M: [130 133 131 126 144 128  83 128 122 148 125 152]
V: [141 115  65 111 161  80 252 127 105 174 166 155]
A: [127 127 127 127 138 123 106 129 130 141 137 146]
Z: [133 135 128 125 136 130 117 127 116 139 115 134]
U: [134 136 123 123 146 126 110 128 112 143 116 146]
G: [135 137 124 123 139 129 125 127 109 143 110 134]
H: [134 136 127 124 136 131 124 127 112 138 110 131]
tail: [109 143] | [110 134]
tail: [127 112] | [138 110 131]

R: [126  62 111 115 148 126  86 134 121 171  52  92  99 132 116 139 228 121
 136 150 201 136 125 107]
K: [133  75 109 133 149 124  84 141  84 154  87 103 115 127 123 132 202 118
 125 165 181 132 119 106]
L: [131  67 110 129 149 123  87 138 101 160  72  95 112 127 123 132 201 118
 124 161 180 132 120 105]
tail: [123 132 202 118] | [125 165 181 132 119 106]
tail: [149 123  87] | [138 101 160  72  95 112 127 123 132 201 118 124 161 180 132 120 105]
tail: [180 132] | [120 105]

megek: [ 39 170 228 164  98  55 181 185 187]
kigub: [ 68 127 124 120 216 129 220  84 193]
migeg: [ 39 171 211  79 209 162  47  74  92]
Nur: [ 39 171 211 118 209 162  47  77 132]
riduz: [ 39 171 211 118 209 162  47  74  92]
sufak: [ 39 171 211 118 209 162 195  67 143]
tail: [162 195] | [ 67 143]
tail: [211  79 209] | [162  47  74  92]

Bep: [181 106 188 115 116 125 212 173 129  81 124 143 114 131 161 128  95 151
 126 133 114 135  97 188 135 150 138 128 122]
mela: [222 134 102 119 118 148 148 114 115 108 109 126 171 142 111 104 137 134
 143 106  93  91 129 161 134 150 137 152 132]
bule: [222 134 102 119 118 148 148 114 115 108 109 126 171 142 111 104 137 134
 143 134  93  91 129 161 134 150 137 152 132]
tail: [212 173 129  81] | [124 143 114 131 161 128  95 151 126 133 114 135  97 188 135 150 138 128
 122]
tail: [125 212] | [173 129  81 124 143 114 131 161 128  95 151 126 133 114 135  97 188 135
 150 138 128 122]

Mam: [124 143 149 125 117 161 131  86 126 158 146  90 158]
ruzer: [137 130 141 151 132 162 131 130 126 118  94  82  83]
Muguv: [137 129 141 151 132 162 131  86 126 159 146 167 178]
tail: [161 131] | [ 86 126 158 146  90 158]
tail: [158 146] | [ 90 158]
tail: [137 130 141 151] | [132 162 131 130 126 118  94  82  83]
tail: [149 125 117 161] | [131  86 126 158 146  90 158]
tail: [131  86 126 159 146] | [167 178]
tail: [137 130 141 151 132] | [162 131 130 126 118  94  82  83]
tail: [143 149 125] | [117 161 131  86 126 158 146  90 158]

mez: [180 106 117 131 115]
mulek: [ 32 174  63 204 159]
Dutap: [148 104 151  83  90]
zetu: [ 68 163 141 193 173]
seri: [152 163 142 121 143]
duta: [ 67 124  90 162 126]
Raten: [237 105 117  53 108]
Davod: [107 106 117 132 114]
tail: [148 104] | [151  83  90]
q: [152 163 142 121 143] | seri
tail: [117 131] | [115]
tail: [163 142] | [121 143]
tail: [180 106 117] | [131 115]
tail: [ 63 204] | [159]

bel: [132 128 104 132 147 152 119 124 142 140 128 114 124 125 124 126 117 134
 142 125  88 114  88 131 250 110 125 119 108 150 178 130]
zezuk: [106 117 126 106 145 133 124 115 113 135 117 119 118 111 118 108 124 113
  94 116 131 120 110 110 158 120 126 119 119 116 109 118]
tol: [132 128 104 132 147 152 119 124 142 140 128 114 124 125 124 126 117 134
 142 125  88 114  88 131 250 126 125 118 108 127 125 133]
relot: [106 117 126 106 145 133 124 115  96 135 117 119 118 111 118 108 124 113
  94 116 131 120 110 109 158 120 126 119 119 116 109 118]
tail: [125 119 108] | [150 178 130]
tail: [131 120 110 110] | [158 120 126 119 119 116 109 118]

zama: [123 107 133  61 111 126 180 142 130  89 138]
Veker: [123 107 159  61 111 126 124 130  65  89 118]
Ras: [137 112 184 107 134 147  58 100 133 140 151]
Kasid: [136  82 104 132 119 119 204  98  82 141 148]
vuza: [128 114 141 124 149  87 124 129  65 125 131]
Lurub: [140  23 133 140 149  88 110 141 130 175 108]
tegov: [123 107 159  61 111 126 180 142 130  89 138]
tail: [124 129  65] | [125 131]
tail: [149  88] | [110 141 130 175 108]
tail: [ 82 141] | [148]
tail: [124 149] | [ 87 124 129  65 125 131]

ref: [110 107  91 123 103 118  94  72  57 144 103 205]
tadif: [130 143 106 129 131 140 142 172 174 117  88 145]
pusaf: [135 136  91 124 103 118  94 188 191 167  92 149]
dil: [143 158 113 148 146 178 138 157  58 144 103 205]
gote: [106 146 118 141 131 177 138 157 172 185 138 250]
tail: [172 185 138] | [250]
tail: [ 91 123 103 118  94] | [ 72  57 144 103 205]
tail: [178 138 157] | [ 58 144 103 205]

korer: [223  37 224  36 220  66]
rozud: [ 50 202  37 248  75 193]
zute: [168 124  74  74 144  75]
tail: [ 50 202  37] | [248  75 193]
tail: [223  37] | [224  36 220  66]

Somi: [131 152 133 227 155 122 133  66 135]
Tib: [152 111 166 231 158 134 137 100 112]
zaluf: [101  74 166  55  50  98  96  66 146]
volot: [126 147 128 115  50 103 142  88 159]
Vof: [101  73 150 106 115  82 141 129 135]
losu: [146 146 128 115  50 103 122 166 141]
vutod: [101  74 150  55  95  93  96  77 122]
Rok: [110 157 124  98  53  82 126 157 153]
Laka: [117 124 124 115 112 138 122 166 112]
tail: [101  73 150 106 115] | [ 82 141 129 135]
tail: [ 82 126 157] | [153]
tail: [146 128 115  50 103] | [122 166 141]
tail: [106 115  82 141 129] | [135]

rapor: [103  39 110  73 129  98 110 199 191 139  94 147 161 228 115 123 160]
rim: [103  39 110  73 129  97 110 199 191 144  98  98 148 199 107 107 144]
Pasuz: [ 79  42 114  82 130  98 110 159 171 144  98  98 149 194  87  85 110]
tail: [228 115] | [123 160]
tail: [129  98 110] | [199 191 139  94 147 161 228 115 123 160]
tail: [144  98  98 148] | [199 107 107 144]
tail: [148 199] | [107 107 144]
tail: [ 82 130] | [ 98 110 159 171 144  98  98 149 194  87  85 110]
tail: [107 107] | [144]
tail: [ 98 110 199 191] | [139  94 147 161 228 115 123 160]

Miv: [ 74  61 133 123]
mipur: [133 159 147 122]
zup: [130 160 141  87]
Dirus: [ 91 136 134  90]
koti: [ 74 131 133 123]
duzot: [123 102 110 138]
lutip: [114 231 136 119]
tiro: [ 75  61 132 123]
labup: [ 75 119 136 130]
tail: [ 61 133] | [123]
tail: [123 102] | [110 138]

gefiz: [150  98 170  90 165 211 111  84 125 109 130 121 154 112  97 127  79  90
  86  98 130 186]
botu: [124 108 212 115 196 203 106 109 144 120 152  93 142 113  85  95 110  53
  99 122  95 185]
ziru: [150  98 170  90 165 201 111  84 125 109 130 121 154 115  89 100 109  50
  93 120  94 183]
bon: [150  98 170  91 165 211 111  84 125 109 130 122 154 115  89 127  79  90
  86  98 130 186]
sasuz: [121 109 209 113 211 231 105 103 147 121 160  79 142 115  82  90 116  44
 102 128  81 186]
tail: [121 154 115  89] | [100 109  50  93 120  94 183]
tail: [154 112] | [ 97 127  79  90  86  98 130 186]
tail: [116  44 102 128] | [ 81 186]
tail: [ 90 165 211] | [111  84 125 109 130 121 154 112  97 127  79  90  86  98 130 186]

sutup: [ 78 219  99 147]
tuzad: [132 122 202  52]
ros: [107  46 198  51]
Bekim: [147 220  99  40]
poni: [108  46 198  73]
gebup: [ 86 176 199  73]
tail: [219  99] | [147]
tail: [176 199] | [73]
tail: [108  46 198] | [73]
tail: [ 86 176 199] | [73]
tail: [ 78 219  99] | [147]

bokov: [ 29 171 140 138 102 117 124 146 176 106 133 108 118  57 145 155 144 110
  77 152 100 135 147 165 133 117 185  78 228 104 129 124 103 103 184  76
 138 199 168 142 111 149]
milem: [109 171 187 138 102 117 124 146 180 106 133 108 118  57 145 155 144 110
  94 142 100 135 131 165 133 117 110  78  23 105 129 124 120 103 183  79
 138 199 201  77 111  71]
taf: [ 29 171 140 138 102 117 124 146 176 106 133 108 118  57 145 155 144 111
  94 142 100 135 148 165 133 117 185  78 228 105 129 124 103 103 183  76
 138 199 168 142 111 149]
gedi: [109 171 187 138 102 117 124 146 180 106 133 108 118  57 145 155 144 110
  94 142 100 135 131 165 133 117 110  78  23 105 129 124 120 103 183 115
 138 144 168  77 111  71]
luden: [136 171 140 138 102 117 124 146 176 106 133 108 118  57 145 155 144 110
 187 111 100 135 126 165 133 117 104  78  23 105 129 124 137 103 131  90
 138  29 168 143 111  71]
tail: [138 144 168  77] | [111  71]
tail: [133 117 104  78] | [ 23 105 129 124 137 103 131  90 138  29 168 143 111  71]
tail: [135 148 165 133 117] | [185  78 228 105 129 124 103 103 183  76 138 199 168 142 111 149]
tail: [117 104] | [ 78  23 105 129 124 137 103 131  90 138  29 168 143 111  71]
tail: [184  76] | [138 199 168 142 111 149]
tail: [126 165] | [133 117 104  78  23 105 129 124 137 103 131  90 138  29 168 143 111  71]
tail: [228 105] | [129 124 103 103 183  76 138 199 168 142 111 149]

tozo: [118  65 121  91 126  81 114 142 130 129 119  71 110 133 126 105 130 124
 117 127  96 130 119 128 130 121 116 115 123 129 128 112 129 129 128 121
  91 126 120 123 131 125 126 118 107  65 130 125 124 118  95 125  94]
Per: [111  84 141  83 129  14 113 155 117 139  66  63  70 131 127  77 132 123
 139 129  61 128 130 131 126 114 111 108 130 101 112 121 124 126 124 101
  59 136 127 126  99 127 127 119 135  96 129 115 132 131  58 118  98]
gol: [112   7 122  88 138  18 115 151 120 130  80  65  88 135 129  62 128 129
 136 127  64 127 132 129 127 112 116 110 146 100 102 108 127 120 126 107
  59 136 128 126 108 128 127 119 126  97 129 111 128 126  91 117 111]
rivu: [138  76 129 112 131  54 120 148 125 131 120  71 110 133 128  86 131 127
 141 128 109 126 127 127 128 129 117 114 126 124 111 113 132 125 126 119
  95 143 128 129 108 126 127 118 126  97 129 115 125 123 102 122 110]
fesep: [156 173 132 167 118  66 105 118 137 121  85 183 100 124 124  93 127 120
 119 124 100 129 126 125 124 103 133 106 109 105 153 147 136 126 128 144
  62 106 126 132 123 132 129 142 119  87 127 122 126 143 116 132  98]
tail: [127 118 126  97 129] | [115 125 123 102 122 110]
tail: [118  95 125] | [94]
tail: [126 119] | [ 95 143 128 129 108 126 127 118 126  97 129 115 125 123 102 122 110]
tail: [ 59 136 128 126] | [108 128 127 119 126  97 129 111 128 126  91 117 111]
tail: [119 128 130] | [121 116 115 123 129 128 112 129 129 128 121  91 126 120 123 131 125 126
 118 107  65 130 125 124 118  95 125  94]
tail: [116 115] | [123 129 128 112 129 129 128 121  91 126 120 123 131 125 126 118 107  65
 130 125 124 118  95 125  94]

Zunik: [111 155 106 223 104  69 118  28 145 143 207  87 183 128  82 141 167 159
 116  82]
Letir: [110 111 192 250 104  70 110 165  54  19  90  64  76 198  22 190  92  78
 219 163]
guvu: [ 85 111 191 250  67 151 110 165 118  77  70  99 137 166  90 128 131 149
 104 215]
tail: [192 250 104] | [ 70 110 165  54  19  90  64  76 198  22 190  92  78 219 163]
tail: [104  69 118] | [ 28 145 143 207  87 183 128  82 141 167 159 116  82]
tail: [223 104  69 118] | [ 28 145 143 207  87 183 128  82 141 167 159 116  82]
tail: [191 250  67] | [151 110 165 118  77  70  99 137 166  90 128 131 149 104 215]
tail: [151 110 165] | [118  77  70  99 137 166  90 128 131 149 104 215]
tail: [111 191 250] | [ 67 151 110 165 118  77  70  99 137 166  90 128 131 149 104 215]
tail: [104  69] | [118  28 145 143 207  87 183 128  82 141 167 159 116  82]

Diguk: [113 133 140 130 147 118 113 119 112 141 124 132 140 147 120 122 118 116
 154]
Fof: [113 133 140 130 147 118 113 119 111 141 124 131 140 147 120 200 201  87
 199]
Vos: [113 133 140 130 147 119 113 119 112 141 124 131 141 147 120 122 118 116
 137]
radu: [113 133 140 130 148 118 113 119 143 141 124 132 140 147 120 122 118 121
 137]
tail: [130 147 119] | [113 119 112 141 124 131 141 147 120 122 118 116 137]
q: [113 133 140 130 147 118 113 119 112 141 124 132 140 147 120 122 118 116
 154] | Diguk
tail: [147 119] | [113 119 112 141 124 131 141 147 120 122 118 116 137]
tail: [148 118] | [113 119 143 141 124 132 140 147 120 122 118 121 137]
tail: [124 131 140] | [147 120 200 201  87 199]
tail: [124 131 140 147 120] | [200 201  87 199]
tail: [131 140 147 120 200] | [201  87 199]

doz: [177 118 133 109 104 134 108 132 117 161 104 139 210 132 115 103 139  98
 169 141  85  86  87 108 166 147 135]
Zabos: [177 118 133 109 104 134 108 132 117 161 104 139 210 132 115 149 129  98
 169 141  85  86  87 101 166 147 135]
gunob: [105 184 106  44 177  28  43 192 168  47 102 141  80  86 157 149 130 195
  46 145  61  17 140 169 176 154  38]
galu: [136 101  88 110  89  96  94 157 168 135 147  85 162  39 102  96 184 159
  45  88  60  81 184  66  80 110  96]
tail: [184 159  45] | [ 88  60  81 184  66  80 110  96]
tail: [ 28  43 192] | [168  47 102 141  80  86 157 149 130 195  46 145  61  17 140 169 176 154
  38]
tail: [149 130] | [195  46 145  61  17 140 169 176 154  38]
tail: [ 86 157 149 130] | [195  46 145  61  17 140 169 176 154  38]

bof: [155 174 131 107  95 138 122 117]
fidi: [156 174 131 107  95 108 143 114]
Fub: [180  96 121 125 109 155 148 163]
vomo: [161 215 124 165  79 137 111 100]
gubun: [189 183 155 123 117 142 107 109]
retu: [124  96 121 124 109  97 154 150]
tail: [156 174 131 107  95] | [108 143 114]
tail: [180  96] | [121 125 109 155 148 163]
tail: [121 124] | [109  97 154 150]
tail: [ 96 121 124 109] | [ 97 154 150]
tail: [142 107] | [109]

